Each row is followed by the tier that its hidden value falls in (each part has its own value, ranges and names)
[ -43 -128  175 -299  123  -15  -31 -584  136  -84  -18  104   12 -250
 -136   42  -49  -32  -68  -11  -52  284  219   53  115   24 -111 -128
  -49 -306 -223  201   46  -59 -158   13  184  -93  -48  -24 -111   43
   33  107  341] -> <28>
[  39  -78  -59   -5   77  205  277 -102  151   55  145 -137  -50   77
 -141  -36 -114   30 -181   40 -126   43  -15  154 -181   88 -260 -166
  113 -125   15  -42 -105   54   50 -177 -134  -60  -85  -95  315   42
 -183  118    3] -> <22>
[-206   70  235 -101   25   34  195  -41   20  288  104 -110  -72   22
  290  -33   67 -104  150   85   68   65 -213  175  125  -12  -23   60
  114   -8  -31  -85  161  -18  184 -127  -67   22  -19   79  354  118
  -62   23  -47] -> <20>
[ 212  -82  -20    1  -46  279  148  -25  143   73  191 -226    7 -308
  -51  -59 -305  149 -153  -50 -290  -10   29 -133 -240   41  -43  -66
   76 -107   45   31   23  -52    3 -250 -125  -68 -148 -183  -31 -136
 -123   45   86] -> <28>
[ -66  110   12 -147   43  142 -165 -300    0 -169 -167   30  101 -138
  -45  154 -147   -9  -91  -18  -31  166  178  -16   53 -145   25 -110
  157 -145   74  166   93 -121 -193  -92   39   -4  -17   36 -253 -118
   98    3  235] -> <12>
[  45  -40  -32  447  119 -197 -256  262 -211  -98  269   60 -411  129
  148  -30  169   20  213  123  105  114 -195   80   84 -104  269   29
   40  214  -82 -138   86 -221  223  124    4   51   69  -79  132  -19
 -128   83 -396] -> <28>
[ 203  -51 -261   91  140  199   60   -2  220 -101   93    0  -99   66
 -222  -68 -149  144 -180   21  -89   20   35   66 -243  119 -223 -147
   74 -201  105   72 -170   19   17 -251 -143  -83  -66 -227   69  -50
 -111  144  -86] -> <22>
[-153   55  147  -84   88   22  187   46   -9  244   39 -131 -108    0
  298  -24   99  -63  162   99   96  122 -182  209  259    1  -22   18
   98    2  -47 -136  111  -46  160  -96   41   30  117  109  313  132
 -105   49 -217] -> <22>
[-162  137  174 -106  -10   82  146  -33  -36  272   28 -150  -97  -46
  284    0   33  -33  131  167   33  -10 -246  190  115  -48  -28   94
  127   29   63  -93  119  -23  185 -149  -89   43   45  103  256   63
  -66   43  -52] -> <12>
[-219    0   61  174   -3 -245   43  -76  -53 -197  137   11   56 -110
   42  121   23 -224   54 -114  207 -125 -103  -90   93 -270   85  -11
  155   83   19  112 -183  -41   64 -173   23  -40  114   76  101   77
  -48 -103  -95] -> <23>
[ 138 -261  -18  -21  208   20  329  123  215  100  233  -99   35   -2
   38  -84 -184  -40   37 -227   31  297    7  -12   13  129    6 -276
  -13 -186 -286  -46  113  -30  -56    7   52  -12 -109   42  232  138
 -181   92 -145] -> <26>
[  -7   22  115  366   30 -129 -209  103 -193  -24  281   24 -354  140
  101   79   85   -8  217  140   13   -4 -225  125  -74 -155  194   19
   85  274   34 -128  135 -215  245  129 -121   47  -76  -11  244  -11
 -117  -42 -121] -> <28>
[-197    3   36  181  -24 -239   30  -73  -41 -214  155   28   60 -106
   40   99   24 -214   13 -137  215 -119  -87 -118   75 -243  105  -15
  147   70   24  136 -171  -30   47 -184   -5  -42   99   35   65   69
  -30  -73  -75] -> <26>
[   1   75  186  -31  122   16 -106  170   42   63  104   16  -59   71
  104   38  -31  163  303    7  -56   41 -323   99 -243  -62   -6  -56
  166   -3  139  -59  198 -125   19  -31   26 -130 -228   55  181   64
   16 -242   27] -> <22>
[-180  152  156  -96  -20  101  135  -15   28  253   64  -97  -79   31
  271  -51   79  -34   76  116   50    4 -218  170   70    6  -55   92
  157  -15   96  -55  120    7  178 -218 -126   -6   -4   -5  289   78
  -21   38  -42] -> <20>
[-101  103    9   10 -115   98 -156 -204 -161 -312   11  -25   -1  -57
  -82   39  143   90 -320   23 -105  110   81   14  -48  -70   -7 -102
  223   -9  132   54  -36  -45 -196 -129   80 -113   49 -179 -153  -80
   32   67  140] -> <22>
[  85  228    0   -6  -43  186  -92  107   88   66   17  -50 -129  -92
  194  -20   72  179   14   61  -42  -62  -76   79   19   88  -44   66
  116    5  339    4   66 -100  117 -338  -90  -65   59 -195    9  -36
   16  -58 -114] -> <23>
[-239  -35   67  164   -5 -269   60  -97 -122 -119  129  -30   50 -191
   96   98  -71 -260  105  -50  219 -121 -179 -131  106 -344  178   56
  131   72 -100  114 -140  -26   86 -110   -7   33  107  168   31   28
  -54   -1  -74] -> <9>
[  83  -31 -188  212   63 -269 -169    7  102 -373  109  180  -52 -241
  -49  -34   86   11  -19 -131  230 -123  -16 -184   71  -60   65   30
  -16 -107   79  261 -317  -31   13 -328  101 -112  209 -205 -258    2
   14   30 -243] -> <22>
[-191   51  215 -125   44   31  199  -31  -49  314   64 -159  -98  -39
  297  -28   24  -69  183  158   47   80 -271  194  151  -56   -2   70
  109    3  -84 -125  157  -20  174  -55  -30   44   25  159  313  103
  -92   74  -74] -> <9>
[ -10 -119    9  -23   98  172  283 -144  100   83  149 -151  -30   72
 -139  -11 -171  -15 -114   57 -134   75  -61  148 -209   16 -213 -168
  114 -118  -80  -56  -47   41   36  -78 -121  -27 -146    7  324   33
 -189  115   71] -> <12>
[ -54  119  -62  -21  -77  149 -247 -245 -130 -289  -60   18  -14 -104
 -102   25   26  119 -293   78 -113  127  104  -24  -72  -92   23  -50
  203  -92  117  127   -3  -57 -199 -132   24  -83   17 -184 -293 -163
   87  136  187] -> <9>
[ 149  -49    7   45  -60  234  233   31  189   45  223 -227   43 -232
  -20  -46 -191   85 -159 -117 -214  -92   24 -106 -211   74 -108  -76
   89  -61  131   17  -56  -28   52 -360 -124  -91  -95 -200  104  -62
 -147  -45   -3] -> <26>
[-179   63   13 -115  111   22  -90 -417    0  -89 -126  120   64   54
  -76  239 -218 -211   -3   -7  127  212  159   83  133 -241   42 -167
  173 -103  -58  177  117  -98 -110  103  -84   71  -62  198  -16    5
   80   54  297] -> <28>
[ 154  -79 -222  127  129  163   75   28  206 -123  166   -8 -116   82
 -230 -109  -61  150 -195    8 -109   19    8   64 -257  130 -251 -139
  105 -178   92   39 -209   31   33 -268  -98 -155  -63 -294  160   -9
 -126  109 -137] -> <23>
[ -60 -245  249  -27   86  106  342 -148   63  226  259 -292   -6 -248
  -10  -15 -259  -84   77   15 -250   70  -78   -7 -113  -98  -84  -63
   73  -60 -261 -101   35  -63  121  -53   16  -46 -165   70  341    2
 -240  -21   44] -> <28>
[-275   28  194  -62 -131   55    3 -339 -256 -100   56 -137   27 -130
   20   70   32  -87 -211   81 -110  155    4   23   40 -208   73  -48
  236   40  -92   -7   78  -40 -123   24   52  -29   -1   28    6  -47
  -17  106  245] -> <28>
[  52  -65 -137   64   99  216  124  -75  174  -30  153  -39  -80  123
 -188 -100  -98   66 -211   38 -125   66   17   88 -254   97 -230 -122
  134 -186   28   31 -107   44   38 -227 -162 -100 -133 -236  213  -28
 -107  151  -13] -> <20>
[ 144  -51    9   41  -67  248  210    5  170   43  213 -224   43 -235
   -8  -56 -193   74 -181 -113 -218  -54   54 -119 -195   72  -74  -70
   82  -76  101   25  -20  -36   38 -345 -127  -66 -103 -208   59  -93
 -132   -7   19] -> <20>
[-137   74  134 -223   43  127  -57 -384    9  -61 -156  -25  165 -200
   -4  202 -231 -102  -15  -37  -36  163  162  -21   84 -206   34 -109
  151 -138   -4  159  149 -125 -171  -46   37   26  -62  162 -172  -85
   79  -45  325] -> <9>
[ -41  -58   85 -282  208  -71  -19 -573  228 -139 -106  226   31  -29
 -170  151  -26 -115  -14  -62  135  252  251  172  168   44 -182 -224
  -67 -302 -110  240   -4  -51 -142   16  118  -30  -10   81  -23  132
   42   56  303] -> <22>
[ -33    2 -167  239  -24 -225 -148    5  -40 -280  131   90  -39 -253
    8  -35  -17  -46  -37  -52  191 -145 -117 -227   28 -209  168  104
  100  -29   33  226 -249   -7   41 -267  -16  -69  158 -139 -230  -54
   25   96 -170] -> <28>
[  74  117    0  368  -12  -67 -291  162 -135  -60  233   64 -346  103
   98   55   58   81  167  136   19  -90 -223   73 -126 -123  184   66
  106  241  194  -52   92 -195  238   -6 -194   21  -58 -115  110  -61
  -50  -39 -129] -> <28>
[ 164   55   -6   73  164  -19 -280  274  126 -110  130  143 -160   28
   13  -95   77  325  230    0  -45   24 -275   26 -279   63  -37  -12
  102 -103  199   28   48 -115    8 -168   86 -235 -149 -213   -6   20
   55 -173 -148] -> <23>
[-156   92  284  -41  -42   72  110  -45  -38  225  135 -143  -94  -27
  278   17   76  -64  114   68  -27   49 -149  139   83  -27   34   46
  115   83   36 -108  213  -96  165 -106  -62   25  -45   36  287   52
  -67  -48   11] -> <20>
[ 197  176 -149  396   32  -24 -416  228  -68 -190  140  142 -380  112
   49   15  130  200  108  146   40 -117 -158   74 -140  -20  126   76
   53  163  326    6    3 -201  206 -144 -162    3   25 -242  -72 -126
  -13  -10 -239] -> <12>
[  29  210   90   16  -73  158  -47   86   30   93   70  -93 -130  -72
  215   13   86  130   35   61  -61  -68 -107   97    9   46  -17   56
  129   81  305  -46  103 -115  139 -273  -94  -47   28 -139   99  -14
  -18  -92  -74] -> <23>
[  40   97  130  -31  119   48 -148  175   33   69   59   17  -62   28
  124   32  -90  176  298   31  -49   42 -306   65 -230  -74   45  -26
  148  -26  139  -30  221 -134   12  -39   -8  -82 -216   61   68    3
   37 -184   28] -> <12>
[ -50  171 -184  -55  122   66 -251 -283   55 -214 -223  202   53   43
  -90  203 -210  -87  -39   -2  175  122  168   20   78 -191   46 -114
  157 -163  129  268   36  -99 -132  -68 -121   64    7   78 -258  -93
  152   77  188] -> <9>
[-236  -72  112  136    4 -257   74 -120 -146 -111  140  -49   41 -185
  102   94  -47 -258   91  -56  187  -31 -140 -107  140 -316  191   15
  112   70 -168   74  -81  -47   50  -38   47   41   97  180   45   39
  -73   17  -56] -> <9>
[ -68 -173  262  -53   55  168  337 -143  137  156  249 -264   49 -159
  -55    2 -176  -44   -1  -50 -272   28  -31   22 -199  -24 -194 -111
  117  -69 -101  -84    9  -49   80 -164    3 -118 -201  -19  389   27
 -206 -129   90] -> <26>
[  19   26 -193  265    0 -221 -213   29   58 -381  129  178  -33 -178
  -26  -41   77  -21  -73 -138  220 -134  -15 -227   14 -107  122   60
   66  -69  123  272 -264  -32   15 -353    6 -105  152 -252 -259  -48
   61   33 -198] -> <20>
[ 198  -53  -25   34  -31  271  156   15  218   22  190 -191   32 -255
  -38  -68 -213  120 -166 -116 -237  -44   86 -134 -215  101  -93  -68
   61 -123  122   55  -24  -55   27 -374 -112  -88 -114 -252   -1 -120
 -112  -19    7] -> <20>
[  -4   43 -161  297   -1 -240 -165   61    4 -354  107  107  -16 -210
  -12   47   14  -55   11 -109  215 -228  -85 -208   14 -209  125   64
   89   25  163  223 -299  -56   61 -333    3  -65  180 -120 -205  -49
    6  -49 -225] -> <22>
[ 108   57  -18  -36   98   -4  -42   18  196   38   88   82 -233  -74
  103 -147  214  181   55   87   56    8 -108  152   77  221 -164   65
  -37 -150  133   43  -83  -18  155 -305   44 -137  116 -260   92   97
  -30   68 -220] -> <23>

Next part:
[  49  217  -83   75 -190 -355 -357  167    4  238   53   30   77 -202
 -420   16 -280  235   50  265   72    9  140   41 -262   77  -17 -326
  396 -424  231  241   39   33  164 -180    9   83  429  -11 -115   54
  131  163  -13] -> (86)
[ -21 -278  178 -220   67 -204 -265  -37 -209 -110   69  400    2  277
   -2 -370 -364    1   17  207   99  114 -146  101 -116  180  -77 -142
 -114  -56  263   67 -208   97  212   11 -152 -325   -4  263 -392  101
  -11   61  -88] -> (94)
[ 372  -26  -33   65 -300 -163   99 -180   16  -21 -181  -26  175  -44
 -141  140 -230 -126  -38  274  130 -118 -127 -147  -53  284    8  194
  -19 -181   45   30  149   15  -11 -117  167 -208  -16   -7   99   -2
   54    8 -197] -> (97)
[-111 -147   53    0   82  -38 -106    5  -65  130   45  -53  -12  -66
   24  -96    6  142  -41   35  -27   94  156  -18  -27 -125   12  -69
  156    1   85    0  -75   49   34  -48   70   22   96  -61 -138   56
  -28   58   80] -> (80)
[ -89  132 -109   81 -130   27  -39   10 -304  137 -130   48   51  -50
   58  -77  -32   51 -107   44  271  -70  162   78  -99   42   41 -201
  117  174  287  -47   67 -143   78   45  -18 -152  -84  -30  -23  202
  -23  111 -152] -> (80)
[  26  -48   91  -44   48  -24  -25  -41   17   35  -37  -66   36  -21
  -17  -84  -56   45   16   66  -57   47   38  -32   18  -71   22  -13
   49  -35  -10  -16 -104   35  -16  -15   35  -12   78   -5 -136   15
  -19   11    4] -> (94)
[  50 -181  150  -83   36  182  210 -291   15    6  -43  -81  -68  185
  345 -163  138 -140  -27 -133  -31    8 -144  -54  139  -12  -20  383
 -274  251  -68 -254  -65  209 -116  171  -34  -56 -221   51  -67  -51
  -21  -86  -36] -> (86)
[ 216  131  -80  139   15  280  297 -153  219  -24 -268 -316   81 -158
   75  122  286  -61   24  -99 -155  -61  121 -271  228 -190  131  255
  -69  157 -400 -147  -16 -105 -330 -151  217   61   32 -229   33  -16
   19  -95  -85] -> (97)
[ -60  521 -295   10 -260   -1 -165  279  -57   21 -227 -198 -273   -9
  -60  -63  144  127  -43 -493 -187 -161  276   76  203  138  -63 -151
   37  -40    4  -71   -6   50  315  105 -132  125  100 -287  219  102
  -37 -106  136] -> (86)
[ 411   75  -38  -16 -310 -128  124  -94    3 -186 -196   65   32  132
   23  -24 -250 -190  -17  125  -34 -125 -194 -137  -16  421  -26  221
 -263 -135   51  -34   -2   66   69  107  -38 -200 -113   35   95  -60
   12 -195 -268] -> (94)
[ 129  -14   54   58  -26   66   32 -140    3   43  -96   -9   90   47
    4  -50  -89  -53  -60  189  117  -10  -58   15   12  -45    1   42
   -1   28  -18  -50  -26  -54  -66  -63   57 -111   24   57 -107   43
   10   52  -67] -> (97)
[ -23  298   -2  208   18  238   89  -61  158  316  -74 -428  -18 -177
  -12  175  176   86  -97   25   57  -52  162  133   14 -400   63  -40
  217   14 -116 -193    1  -99 -188   13   75  270  191  -46   24  -10
   50   67   80] -> (94)
[   8    2  386   91  160   17  117  -82  -91  -81   99 -121  251   14
   88 -311 -171  323  -41  346   -2  231  -45  160  360 -189  -40  -40
  296   80  200  -20  -25   -8  -60  148  159  249   23  -24 -123  139
 -276  -10  158] -> (97)
[ -23  514 -166   58 -227  111 -200  220 -114  150 -175  -49 -104   87
  -25 -306    3    5  -80 -181  -78  -54  128  190  234   46 -132 -214
  113  138  -12  125    6  -68  232   89 -149  101  100 -266  143  103
  -75   62  212] -> (96)
[ -32  463 -256    7 -196   53 -129  292  -39   15 -258 -294 -252  -60
  -65   40  150   91  -76 -438 -223 -115  351   78  267    0  -28 -174
   41   -1  -87  -70  -39  -76  222   19  -15   99   97 -326  218  105
  -43  -76  197] -> (85)
[  85  325 -170   83 -362  -32 -123  -26  -31  232  -58    2 -113   96
   24 -187   37  -25  -40 -161   57 -109  -44   51   41  244 -149  130
   17   19   99   20  165  231  170   77 -147   81   59 -128  150    6
   89   46   50] -> (91)
[ 264  313 -129   97 -138   45  153   48  230 -142 -313 -276   52 -100
  -21  137  234   47   55 -312 -159 -127  125 -303  321  -66  -51  181
   23  -48 -282 -136  -60   60  -26  -66  102   40   61 -269  151    4
  -78 -177   61] -> (75)
[ 116  -58  -34  -49  -90   49   94 -112 -149 -223 -231   40   15  122
   59 -142  -75  -58  -60  -26  -10  -73  -28  -40  200  242   37  104
 -177  111   -3  -81   17  -47   85  -11   82 -235 -165  -71   10  140
  -99  -77 -126] -> (96)
[  69 -135 -142  -19 -116 -153 -192 -118  -67 -167    6   14 -332   99
 -187  184 -138  192  -91  -10   33  -25  117  194    8  282   98   66
 -236 -270  141 -233  106   30   81 -339  185 -147  166  168 -189  192
  285  -20 -160] -> (97)
[ 276 -407  141 -196 -127 -452 -128  -53 -180 -329   60  436  105  190
   -6 -305 -445   34   87  267  -74  143 -180 -232  -36  533  -76  137
 -176 -198  307  175  -82  231  197  -46   26 -334  -71   87 -225   44
  -30 -122 -205] -> (80)
[ 124  158 -175  132 -118 -149 -115   83  -20 -168 -156  126   61  -26
 -248  -72 -211  185  -19  156   35 -124   35  -69 -116  259   52 -191
  117 -310  105   35  -33  -63  214  -83  -13  -84  204   11  -84  124
  -45 -117 -238] -> (91)
[ 148 -212   99 -138    6  168  257 -216   -9 -153 -193 -128  -70  165
  281  -55   44 -242  -65 -117 -134  -44  -96 -101  179   77   39  334
 -369  200 -156 -227 -111   53  -69  138   44 -197 -287  -14   25  -49
  -77 -160  -78] -> (96)
[ -43 -575   22 -255   31  -98   56  -91 -303 -410 -206  179    5  179
  161 -323  -90  -39  -65 -172 -187  -11  -10 -243  254  430   19  183
 -217  134   44    3  -61  123  334   27  142 -430 -361 -201   22  158
 -318 -161  -28] -> (80)
[ -28  459 -280   27 -218   18 -164  326  -66   10 -201 -169 -278   -6
   18  -60  148  108  -66 -456 -226  -91  329   30  204   67  -73 -158
    9   14   -9  -49  -73   -7  260   79 -105  104   87 -309  185   84
  -36 -128  156] -> (80)
[-290 -198   74  -62  212   76 -132    0 -153  148   24  -80  -28  -76
   42 -163   96  175  -45  -52  -21  132  253   64   77 -257   60 -163
  183  167   41  -13  -86  -35   12 -103  115   -4   64 -104 -208  157
  -64  156  159] -> (75)
[ 203  277  -42  -24  -42   14  -78  117  136  153  -95   -5  -53  -30
   51   88    6 -155   85  -15  -21   14  122 -122 -223 -221   -1 -107
 -133   -6  -84  -53 -300  -78 -195  -13 -180  -81  155  106 -236 -109
  224  -18 -154] -> (85)
[ 168  -46  169  -37   -7    3  -16 -250  269   92   49    9   26  177
  105 -179  134  -25  119 -118    1   62 -228 -141  180 -112 -199  395
  -69   15 -175 -100  -73  411  -99  -57  -60   37   98   63 -191  -99
   87   30  153] -> (86)
[ 117 -200   42  -46  -15  165  250 -192  -60 -143 -145  -73  -98  165
  359  -66   96 -154 -104 -141  -71  -37  -49 -119  138   93   18  333
 -337  225  -45 -271  -86   72  -47  161   25 -164 -297  -15   27  -15
  -78 -199 -115] -> (80)
[  99  350 -195   69 -325  -26 -161  106  -53  156 -102    3 -142   85
   46 -144   56  -15  -50 -227   -5  -66   79   19  109  156 -166   36
    0   54   63   30   64  126  173   30 -120   29   59 -187  133   35
   65   14  105] -> (80)
[ -10 -163 -106   19  -65  -34  -79 -116   51   62  -90  -60  -76    9
 -110  -10   -5   17  -79  -37  -17 -118   -4  -60  -71  137   17  103
   31 -178  -66  -48   32  141  171 -100   58  -81   96  -43    5    9
    0   -4   -5] -> (91)
[ -83  138  -63   42 -160  -76 -163    1 -239  121  -55    5  -76   40
  -44   30  -93  132 -130   -2  315  -68  121  243  -44   39  -42 -181
  104   -6  338 -144   81  -30  173  -11  -18 -129    8   98  -51  215
   51  136  -25] -> (75)
[-159 -124  -56    5    9   77   14   -1 -338   73 -134 -107   -9 -130
  -40  -26 -195   13 -195  249   37  -38  223  179 -149   84  243 -280
   77   74  191   11   44 -332   68   26  150 -128  -74  -65    9  171
  -85   67 -182] -> (96)
[ -69 -455  152 -215   68 -187 -186   -3 -301 -263  -32  270   78  193
  -48 -475 -346   80  -57  168 -134  135  -57   14  216  322  -44  -81
   21   -3  148  222  -65   51  354  -52  114 -281  -94 -107 -132  182
 -274   19  113] -> (85)
[ 357 -390  317  -26  -35 -259   61 -372  -23  -61  118  298  329   97
   -7 -100 -391  -40   81  612  277  154 -328 -139 -152  162  -22  248
  -61 -106  241   46   20  136 -213 -149  133 -273  -13  322 -364    8
  119   94 -293] -> (85)
[ -60  -98  290  -64   85   32  188 -123  -44  212  -14 -211  261 -124
  197 -184   56   -2   38   67   -6   88   -9 -128   82 -236  -17   90
  236  206   63    6  -65  136  -96  256   35   96 -137 -124    5  -47
 -218   67  117] -> (86)
[ -34 -178  208  -80   68  157  122 -215  -52  192   23 -118    6   76
  336 -150  151 -105  -31  -72   32  113  -16  -19  136 -215  -51  248
  -82  342   -3 -144  -56  143 -172  110   24  -21 -178  -20  -93  -21
  -13   81  112] -> (75)
[ -28 -361  234  -23  184   33  -17 -181 -150   88   90  119  125   49
   73 -181 -254  -15  -85  465  129  159  -52   96 -169 -108   90  -82
   26   75  152   22 -112 -118 -119  -34   82 -151   -2  193 -326   56
  -11  117 -126] -> (85)
[  55   33  410  138  170   35  177  -12  -36   16  134  -90  312  -10
  248 -370 -133  241  -25  371  -44  255  -67    4  212 -274  -89  -25
  323  125  204   27 -155   33 -102  329   24  306  -11  -43 -101   -3
 -328  -94  130] -> (80)
[ 514  166  126   58  -47 -104  127 -136  603 -209 -171  -78  243   76
  -85   -4  128    5  243 -135 -152  -52 -294 -500  301 -114 -246  458
   11 -296 -451  -78 -214  418  -89 -104  -18   48  226  -32  -93 -200
  -53 -213  113] -> (86)
[ 191  312   41  120  -52  -32  -81   99  171  271   57  -90    8  -99
   15   84  -44   17   41  169   20   85  103  -29 -222 -289  -37 -109
   92 -107   38  -21 -202  -27 -213   20 -117  155  270  103 -196 -123
  197    7  -63] -> (75)
[ 200  142 -223  -84 -185 -130 -188   84  146  128 -163   69 -134  -27
 -137  133  -44 -211   86 -107  -53 -136   75 -207 -354  100   17  -42
 -180 -217 -121   22 -191   47   22 -125 -172 -223  190   62 -139 -123
  271  -18 -216] -> (86)
[ 263   63  -18   70 -184  -67   21 -120   -1  -88 -120  113  105   93
  -65 -134 -205  -36  -13  214   62  -61 -158  -57   12  260  -26  103
  -52 -100   43   32   41   32   44  -34   13 -118   36   29  -38   35
    3  -49 -176] -> (94)
[ 340  386  -79   81 -214  -66   44  -17  284 -151 -216  -64   74   57
  -69  -43  127   66  141 -253  -74 -116  -95 -264  293   81 -169  249
   -9 -140 -202  -86  -40  255   38  -47  -52   49  140 -124   39  -19
   -9 -154   32] -> (86)
[  73  225 -126   55 -142 -237 -163  211 -174  -97 -183   43  150 -181
 -341  -13 -302  207   -3  229   40  -58  205   -3  -77  183   94 -407
  270 -254  213  168    0 -227  196 -115   88 -103  193  -95  -41  202
  -70   20 -165] -> (96)
[-180  333 -231  104  -59  220  -69  241  -24  191 -192 -426 -267 -137
   15   68  235  101 -184 -345 -219  -92  409  138  162 -201   42 -197
  147   64 -132 -107  -45 -152  146   60   36  215  111 -340  231   62
  -84  -46  243] -> (75)
[ 116   55 -195    5 -110 -143 -341   99    6  -76  -76  181 -152   79
 -296  -62 -222   75  -21   92  -57  -18   88   57  -72  211    9 -175
  -55 -279  -25  106  -60  -65  170 -327   19 -162  314   29 -208  108
  173   28  -77] -> (97)
[-187 -434  135 -182   51 -192 -212  -34 -283 -130  -52  135   88  126
 -158 -357 -315  124 -111  138  -10   32  -50  108  154  252  -52 -138
  193 -102  176  168   10   86  457  -31  126 -248  -57  -89  -44  199
 -312  103  196] -> (94)
[  54  -85   19  -22   13   -8  -69  -39   14   22 -100  -23   29   12
  -56  -38  -58  -12  -33   55    2    3   39  -44   23  -52   -7  -16
   32  -42  -64   -3  -89  -10   34 -114   66 -130   73  -19 -112   41
  -13   45   30] -> (85)
[-130   77  -71  -18  -44   58  -38   31 -316   82 -164   18   54  -71
   41 -120  -18   32  -64    3  151  -21  218   63   -3   -3   92 -233
   82  239  189   -3   19 -198   38   -4   35 -176  -94  -93  -65  222
  -46  132 -107] -> (85)
